In the rows, 128 means zero.
Group, then class:
[123 139 117 139 138 125 120 134 110 134 110 138 137 119 129 125  41 125
 115 125 205 129 117 129 149 123 138  98 127 121 112 135 122 120] => z772 > z529
[141 128  94 134 128 124 134 109 127 103 154 117 137 162  79 136  91 153
 127 145 143 124 132 116 125 125 128 109 124 133 123 166 131 119] => z835 > z532
[140 129 107 140 126 125 132 122  30 112 142 122 118 141  84 147  90 146
 120 123 167 129 123 113 136 137 125  97 132 126 120 142 131 119] => z835 > z299
[134 126 113 135 140 130 139 116 116 123 134 101 146 125 101 142  84 167
 128 125 126 118 135 118 117 125 143 118 136 130 115 143 142 121] => z835 > Z741
[132 119 126 131 138 134 147 122 129 119 151 118 149 131 120 125  96 172
 140 126 121 121 146 108 120 136 128 126 134 139 122 139 121  85] => z835 > z532
[127 137 125 132 139 132 114 252  83 145  94 164  97 151 151 122  63 112
 112 112 151 139 135 143 160 124 112 104 130 117 126 139 149 117] => z772 > z529
[124 119  99 128 133 130 131 115 109 140 137 146 124 139 148 142  16  95
 108 130 145 143 106 128 162 129 149 114 127 130 135 136 137 131] => z407 > Z429
[145 116  99 129 121 148 129 168 128 132 117 139 140 147 122 133  68 154
 111 129 116 122 126 156 153 120 148 103 132 120 120 137 144 132] => z772 > z448
[129 135  90 121 135 126 143 115 100 114 146 137 129 137 155 154   4  96
 107 126 134 127 115 119 182 128 151 108 127 139 143 137 148 124] => z407 > Z429
[126 126 101 125 128 118 138 124 107 125 132 124 164 102 111 147   4  98
 120 135 158 125 112 121 206 118 133 120 132 127 126 130 131 135] => z407 > z925
[152 118 109 133 112 133 119 149 108 152 118 135 143 112 120 140  32 133
 120 115 162 133 134 123 159 132 178  86 130 116 121 139 122 128] => z772 > z448
[131 114 101 120 152 130 145 126 129  99 146 110 140 128  95 111  12 132
 134 120 147 125 131 130 124 130 149 116 135 140 117 164 118 113] => z835 > z299
[139 133 106 132 149 111 140 125 126 113 139 101 149 145  80 123  72 151
 130 128 150 116 129 116 108 116 148 134 147 129 104 153 124 128] => z835 > z299
[131 125 102 133 139 117 130 111 112 122 129 118 144 132  77 126  77 144
 129 124 141 125 120 124 131 136 128 123 124 138 119 149 133 132] => z835 > Z741
[132 115 119 132 143 127 147 120 118 113 137 126 161 126 106 128 116 148
 139 125 166 125 136 115 132 140 126 111 147 123 128 149 119 116] => z835 > z299
[131 127 109 137 119 117 118 145  83 133 101 158 118 129 154 133  64 110
  79 113 182 136 121 134 176 138 116  84 139 118 125 126 151 130] => z772 > z529
[128 152  80 117 114 115 130 104 118 112 133 148 136 108 133 135   4  86
 108 122 135 116 123 120 147 116 140 128 114 144 136 144 126 121] => z407 > z124
[127 147  89 127 134 121 138 116  93 134 144 129 154  92 137 147   8  75
 116 133 178 125 114 135 162 122 162 114 136 139 112 146 128 123] => z407 > z124
[128 119 106 128 143 137 132 107 117 102 134 140 133 133  96 127 127 138
 127 128 158 133 136 119 129 134  96 123 142 128 117 147 134 133] => z835 > z299
[149 119 122 139 132 131 143 137 106 123 153 123 148 167 112 136  96 157
 125  84 110 147 109 125 138 141 124 116 140 131 116 142 127 133] => z835 > z532
[135 122 106 121 128 123 119 127 115 133 125 147 108 157 138 123  65 146
 116 121 192 128 128 117 161 129 140  90 134  98 123 150 135 132] => z772 > z448
[146 126 130 129 145 135 150 125 117 128 141 123 121 151 112 135  95 153
 135 133 155 133 140 111 115 128 123 124 136 134 121 150 124 174] => z835 > z299
[120 148  69 121 134 120 129 130 107  93 135 131 139 131 114 145   4  78
 108 122 187 121 121 118 165 124 164  99 131 138 132 141 124 140] => z407 > Z429
[143 139 100 142 150 135 145 130 124 116 154 112 135 129  85 121  69 145
 132 124 148 115 134 122 131 121 136 121 123 149 111 144 130 129] => z835 > z299
[126 127  90 117 124 118 134 109  98 128 121 147 145 120 133 128  14  82
 129 131 158 147 118 133 206 126 146 115 136 131 123 144 140 130] => z407 > z925
[128 115 106 125 141 140 133 141 114 150 117 149 100 185 129 138  47 133
 105 117 157 132 130 135 144 133 119  92 120 112 126 146 137 125] => z772 > z240
[139 132  86 124 140 124 129 156 116 125 121 129 137 161  95 125  36 135
 126 121 189 121 143 116 135 128 150  94 131 123 108 144 132 124] => z772 > z240
[125 145  99 123 134 117 125 104 158 105 136 138 147 153  79 119 105 168
 129 122 148 108 119 128 102 114 131 130 112 125 132 158 103 127] => z835 > z532
[128 133  92 122 122 123 125 111 110 125 136 145 139  99 139 133  46  72
 116 129 171 137 127 127 193 127 139 123 122 134 132 156 132 124] => z407 > z124
[152 121 122 149 131 127 142 108 119 132 155 108 158 133 119 125 107 145
 140 133 143 150 137 124 171 140  96 152 136 136 126 150 122 113] => z835 > z532
[152 129 103 131 132 126 126 167 153 153 116 147 154 121 122 123  43 134
 123 129 193 126 141 132 163 100 181  94 138 121 119 138 135 120] => z772 > z448
[134 120  96 129 131 134 118 136 116 136 123 139 120 140 135 132  18 142
 124 121 194 124 128 127 136 127 148  84 139 125 126 131 134 118] => z772 > z448
[137 117 100 130 132 117 115 161 131 140 124 134 138 138 111 134  28 138
 109 117 214 128 136 115 129 127 165  77 144 123 122 143 123 132] => z772 > z448
[135 115 139 152 131 134 160 113 115 129 150 120 133  67 135 146 174 150
 122 116  86 145 127 127 157 149 108 131 132 130 130 142 125 122] => z835 > z532
[137 110 110 143 144 134 147  94 116  98 140 116 120 150  80 149  77 157
 135 114 126 114 139 118 108 146 116 111 130 126 129 142 141 132] => z835 > Z741
[128 126  93 127 134 120 138 121 112 125 123 145 134 123 144 137  28 116
 103 129 150 134 134 126 164 137 145 107 127 126 132 145 137 116] => z407 > z124
[127 144  94 124 106 116 139 122 160  98 140 131 133 111 121 144  20  95
 109 132 106 117 115 124 165 116 155 130 123 137 130 127 145 128] => z407 > Z429
[104 137  89 127 135 118 127 111 114 125 125 158 148 121 137 143  11  82
 112 139 161 143 107 137 209 135 151 121 133 135 135 130 138 133] => z407 > z925
[111 131  97 127 129 139 137  95 105 132 130 153 106 125 163 136   4  76
 109 117 135 152 117 129 192 121 137 130 132 122 141 129 141 126] => z407 > z925
